Below is a small trained network, with its code and all its weights. Each question gives an input and a class and asks what happens when units are switched off, that is, made to give their printed mean instead of their output.

import numpy as np


def w(rows, s, z=0):
    codes = np.array(rows[::2]) - 128.0
    scale = np.full(codes.shape[1], s)
    scale[-1] = z or s
    return codes * scale


def f(y):
    return np.maximum(y, 0)


def log_softmax(a):
    a = a - a.max(-1, keepdims=True)
    return a - np.log(np.exp(a).sum(-1, keepdims=True))


def net(x, mask):
    res = np.array(x, float).reshape(1, 6) / 4 @ E
    y = f(res @ A[0][:, :-1].T + A[0][:, -1])
    res = res + np.where(mask, y, B[0][:, -1]) @ B[0][:, :-1]
    return log_softmax(res[-1] @ U[:, :-1].T + U[:, -1])


A, B = {}, {}
E = w([
[205,108,188,38,236,9,153],'x0',
[108,248,24,157,174,32,27],'x1',
[238,44,17,38,66,162,52],'x2',
[132,126,131,130,121,130,130],'x3',
[83,8,7,183,189,78,209],'x4',
[33,76,136,69,254,209,42],'x5',
],0.0058)
A[0] = w([
[53,170,177,190,126,141,149,53],'neuron 1',
[39,129,85,226,25,241,93,82],'neuron 2',
[60,85,143,82,220,162,60,143],'neuron 3',
[53,88,128,73,216,212,46,88],'neuron 4',
[97,24,31,135,164,122,193,27],'neuron 5',
[29,180,195,181,168,138,170,17],'neuron 6',
[63,95,138,88,215,178,67,132],'neuron 7',
[212,98,196,38,237,3,163,128],'neuron 8',
[42,172,182,188,154,141,168,55],'neuron 9',
[56,162,178,178,171,86,186,65],'neuron 10',
[149,191,205,67,87,180,55,47],'neuron 11',
[172,82,37,78,67,190,58,22],'neuron 12',
[144,25,213,99,119,208,250,56],'neuron 13',
[106,222,39,154,191,38,54,80],'neuron 14',
[175,187,212,92,92,164,61,97],'neuron 15',
[180,73,45,66,87,175,51,4],'neuron 16',
[165,189,207,70,82,186,50,69],'neuron 17',
],0.006,0.0032)
B[0] = w([
[163,121,136,82,170,117,132,170],'neuron 1',
[104,190,72,31,171,197,165,217],'neuron 2',
[162,173,122,168,53,110,166,207],'neuron 3',
[177,181,123,168,38,93,176,206],'neuron 4',
[59,64,94,210,201,57,150,193],'neuron 5',
[202,105,177,65,186,86,120,182],'neuron 6',
[167,170,126,166,54,101,168,200],'neuron 7',
[47,213,29,68,116,244,149,254],'neuron 8',
[195,119,174,66,184,100,125,180],'neuron 9',
[205,118,174,82,147,110,111,184],'neuron 10',
[59,46,71,191,183,48,156,189],'neuron 11',
[198,122,172,64,192,104,132,195],'neuron 12',
[80,54,208,126,54,157,7,228],'neuron 13',
[83,38,228,119,43,185,3,210],'neuron 14',
[70,90,90,188,162,82,162,194],'neuron 15',
[215,112,194,52,211,70,131,192],'neuron 16',
[60,77,89,190,179,61,160,198],'neuron 17',
],0.0068,0.0074)
U = w([
[215,117,162,76,205,93,120,80],'0',
[48,80,96,211,189,71,155,89],'1',
[90,85,176,131,52,164,17,101],'2',
[84,194,73,73,143,219,161,102],'3',
[144,136,123,155,122,133,136,255],'4',
[183,174,123,184,12,81,195,135],'5',
],0.011,0.0081)

Each question gives the input, the list of numbers given to net, and the class t.
The units are the neurons (one row each of A and B). Each row of codes is followed by its name. A weight is (code - 128) times the scale printed after its matrix; where a second scale follows, it is the last column's (A, B and U).
mask holds one flag per neuron, in row order. A switched-off neuron (its flag False) gives its mean, the last column of its row in B, instead of its output. The means were averaged over made-up inputs and are rounded, as every weight is.
A unit's drop is (log p(t) with every unit on - log p(t) with that unit switched off) / (log p(t) with every unit on - log p(t) with every unit switched off).
The circuit of an input: a set's keep is (log p(t) with only the set's units on - log p(t) with every unit switched off) / (log p(t) with every unit on - log p(t) with every unit switched off). Starting from the 12 units with the biggest drops (on a tie, the unit counted first), units are removed one at a time, each time the one whose removal leaves the highest keep (on an exact tie, the one counted first), for as long as the keep stays at least 0.8.
circuit, biggest first: the units of the circuit, biggest drop first
most important unit: the unit with the biggest drop
k most important neurons: the k neurons with the biggest drops, biggest first
drop when u is switched off: that unit's drop, to one decimal
input [0,6,-7,7,-1,3], class 0: most important unit : neuron 6
input [-3,3,4,-1,-1,1], class 0: circuit, biggest first : [neuron 16; neuron 12]
input [4,4,0,3,-8,7], class 1: 2 most important neurons : [neuron 11; neuron 17]
input [4,5,3,4,-2,-1], class 2: 2 most important neurons : [neuron 14; neuron 2]
input [-6,-7,6,-4,-3,8], class 5: 4 most important neurons : [neuron 4; neuron 7; neuron 3; neuron 14]
input [6,-1,3,5,8,-6], class 1: 2 most important neurons : [neuron 5; neuron 2]
input [-6,-1,-8,7,-7,-1], class 0: 2 most important neurons : [neuron 6; neuron 9]
input [-4,5,2,6,-6,8], class 5: circuit, biggest first : [neuron 4; neuron 7]
input [-6,-2,-5,0,-4,-4], class 3: 2 most important neurons : [neuron 2; neuron 16]
input [6,5,-4,-4,-7,6], class 1: 3 most important neurons : [neuron 11; neuron 17; neuron 15]
input [4,-1,-5,1,-7,8], class 5: circuit, biggest first : [neuron 4; neuron 3]
input [-5,3,7,-7,6,2], class 0: 3 most important neurons : [neuron 16; neuron 12; neuron 8]
input [-7,-6,-7,3,2,4], class 0: circuit, biggest first : [neuron 6; neuron 9]
input [-4,-7,5,0,-2,-6], class 2: most important unit : neuron 13
input [6,-5,-4,6,-2,-5], class 3: 2 most important neurons : [neuron 8; neuron 14]
input [-8,-3,6,2,-8,8], class 1: circuit, biggest first : [neuron 11; neuron 17]
input [2,7,-6,-6,-3,3], class 2: 3 most important neurons : [neuron 14; neuron 16; neuron 12]
input [7,0,-6,3,-2,6], class 3: 2 most important neurons : [neuron 8; neuron 16]
input [8,-8,5,-6,-5,-7], class 2: 2 most important neurons : [neuron 13; neuron 2]
input [-3,7,-6,3,-6,-3], class 2: 4 most important neurons : [neuron 14; neuron 16; neuron 12; neuron 5]
input [3,3,6,0,8,-6], class 1: most important unit : neuron 5
input [7,7,4,7,-6,-7], class 2: 2 most important neurons : [neuron 14; neuron 2]
input [-2,2,-7,7,-8,2], class 1: drop when neuron 1 is switched off : -0.1
input [3,-5,-4,-3,-6,-4], class 1: drop when neuron 11 is switched off : 0.2
input [-8,-7,8,7,-2,5], class 0: drop when neuron 12 is switched off : 0.4
input [-1,0,2,-5,1,8], class 5: drop when neuron 4 is switched off : 0.1
input [-8,3,5,-2,1,-3], class 3: most important unit : neuron 2
